Here is a tiny trained network, its code and every weight. The questions are about switching its units off for an input and a class, where a switched-off unit gives its printed mean instead of its output.

import numpy as np


def w(rows, s, z=0):
    codes = np.array(rows[::2]) - 128.0
    scale = np.full(codes.shape[1], s)
    scale[-1] = z or s
    return codes * scale


def f(y):
    return np.maximum(y, 0)


def log_softmax(a):
    a = a - a.max(-1, keepdims=True)
    return a - np.log(np.exp(a).sum(-1, keepdims=True))


def net(x, mask):
    res = np.array(x, float).reshape(1, 7) / 4 @ E
    y = f(res @ A[0][:, :-1].T + A[0][:, -1])
    res = res + np.where(mask, y, B[0][:, -1]) @ B[0][:, :-1]
    return log_softmax(res[-1] @ U[:, :-1].T + U[:, -1])


A, B = {}, {}
E = w([
[132,145,149,152,146,194,139,137,152,6,84,118],'x0',
[48,184,173,145,52,118,12,118,140,143,119,40],'x1',
[152,130,222,174,88,97,141,76,70,174,185,113],'x2',
[109,90,126,200,177,35,108,105,71,111,56,132],'x3',
[149,99,150,148,126,62,1,127,174,204,133,218],'x4',
[45,82,147,120,180,32,121,202,175,140,138,19],'x5',
[108,215,71,91,147,139,201,94,82,225,98,161],'x6',
],0.0073)
A[0] = w([
[121,121,192,176,101,136,67,147,199,30,111,113,167],'neuron 0',
[199,55,131,182,103,79,109,81,55,126,157,203,203],'neuron 1',
[63,140,87,125,101,155,136,87,78,137,82,119,122],'neuron 2',
[120,91,96,134,144,152,77,174,194,81,132,171,229],'neuron 3',
[125,151,181,157,97,126,156,68,70,172,184,132,204],'neuron 4',
[195,81,89,99,130,175,149,200,172,114,196,134,4],'neuron 5',
[157,82,149,112,117,173,183,148,191,114,185,153,158],'neuron 6',
[155,168,155,119,169,210,173,102,59,93,67,148,27],'neuron 7',
[172,103,115,101,129,156,127,168,156,115,169,134,140],'neuron 8',
[141,167,194,159,2,102,65,49,93,182,194,85,255],'neuron 9',
[99,107,120,150,169,147,176,170,90,31,107,46,153],'neuron 10',
[124,156,81,122,146,114,164,128,98,183,143,138,81],'neuron 11',
[84,94,154,142,192,62,138,149,116,83,117,67,246],'neuron 12',
[69,117,64,58,86,178,123,175,164,119,128,77,129],'neuron 13',
[92,77,148,127,138,59,65,201,152,166,178,86,183],'neuron 14',
[122,96,88,136,187,140,158,153,149,96,92,175,178],'neuron 15',
],0.007,0.0014)
B[0] = w([
[199,172,25,50,136,203,48,201,208,42,227,1,220],'neuron 0',
[100,113,167,126,115,129,180,109,91,204,60,175,225],'neuron 1',
[155,118,81,136,134,95,89,169,144,93,183,150,164],'neuron 2',
[137,100,149,90,112,191,164,132,85,146,116,156,198],'neuron 3',
[115,106,138,114,57,223,192,102,65,136,89,151,201],'neuron 4',
[167,151,120,106,113,201,121,110,79,98,92,131,178],'neuron 5',
[188,135,83,53,124,175,156,132,107,108,184,83,179],'neuron 6',
[72,79,147,144,190,84,100,150,169,155,148,98,188],'neuron 7',
[163,161,101,109,76,139,120,118,78,127,96,138,165],'neuron 8',
[170,101,129,87,69,198,168,133,55,132,119,151,255],'neuron 9',
[21,46,217,164,204,62,87,122,160,172,111,145,197],'neuron 10',
[139,179,106,114,167,88,120,164,185,98,162,74,173],'neuron 11',
[102,32,122,121,172,108,140,117,117,110,114,115,208],'neuron 12',
[84,83,136,151,130,139,162,74,93,176,74,128,188],'neuron 13',
[63,25,181,168,204,67,80,149,178,107,142,91,240],'neuron 14',
[139,84,111,128,96,153,147,112,99,168,120,160,181],'neuron 15',
],0.0081,0.0099)
U = w([
[152,240,76,164,114,77,130,121,203,101,166,151,3],'0',
[98,102,127,139,179,53,98,168,246,108,151,83,175],'1',
[100,80,163,145,113,111,161,76,81,188,59,221,150],'2',
[244,186,70,87,58,183,146,130,96,89,141,121,137],'3',
],0.011,0.0025)

Each question gives the input, the list of numbers given to net, and the class t.
The units are the neurons (one row each of A and B). Each row of codes is followed by its name. A weight is (code - 128) times the scale printed after its matrix; where a second scale follows, it is the last column's (A, B and U).
mask holds one flag per neuron, in row order. A switched-off neuron (its flag False) gives its mean, the last column of its row in B, instead of its output. The means were averaged over made-up inputs and are rounded, as every weight is.
A unit's drop is (log p(t) with every unit on - log p(t) with that unit switched off) / (log p(t) with every unit on - log p(t) with every unit switched off).
The circuit of an input: a set's keep is (log p(t) with only the set's units on - log p(t) with every unit switched off) / (log p(t) with every unit on - log p(t) with every unit switched off). Starting from the 12 units with the biggest drops (on a tie, the unit counted first), units are removed one at a time, each time the one whose removal leaves the highest keep (on an exact tie, the one counted first), for as long as the keep stays at least 0.8.
units of the circuit, in order: the units of the circuit, biggest drop first
unit that matters most: the unit with the biggest drop
top k neurons: the k neurons with the biggest drops, biggest first
drop when u is switched off: that unit's drop, to one decimal
input [1,-6,-1,-6,-5,4,4], class 2: units of the circuit, in order	[neuron 0]
input [5,1,3,0,-3,-2,8], class 1: units of the circuit, in order	[neuron 7; neuron 1]
input [4,0,4,-7,3,3,7], class 3: top 3 neurons	[neuron 10; neuron 14; neuron 1]
input [2,3,-4,-5,-5,-3,8], class 1: units of the circuit, in order	[neuron 7; neuron 9]
input [-1,-3,2,6,4,5,3], class 1: top 3 neurons	[neuron 9; neuron 14; neuron 4]
input [-5,7,3,-7,8,8,5], class 2: top 2 neurons	[neuron 9; neuron 0]
input [-4,-3,7,-4,-3,6,4], class 3: top 4 neurons	[neuron 10; neuron 1; neuron 11; neuron 13]
input [-8,-7,-1,-1,-8,3,8], class 1: top 2 neurons	[neuron 11; neuron 9]
input [2,-1,-5,-6,0,7,4], class 2: top 2 neurons	[neuron 0; neuron 13]
input [0,6,3,3,-3,-3,8], class 3: top 3 neurons	[neuron 10; neuron 14; neuron 1]
input [0,7,-1,4,-2,0,5], class 3: top 4 neurons	[neuron 14; neuron 1; neuron 10; neuron 2]
input [-1,4,-4,8,5,-1,2], class 1: top 2 neurons	[neuron 4; neuron 9]
input [5,1,4,5,-5,5,4], class 1: top 2 neurons	[neuron 9; neuron 1]
input [7,6,5,2,-5,2,2], class 1: unit that matters most	neuron 10
input [-4,-3,3,-4,1,2,1], class 3: drop when neuron 6 is switched off	0.1
input [7,-4,8,1,-7,2,-2], class 1: drop when neuron 7 is switched off	0.0
input [1,-1,5,4,-5,2,-3], class 1: drop when neuron 5 is switched off	0.1
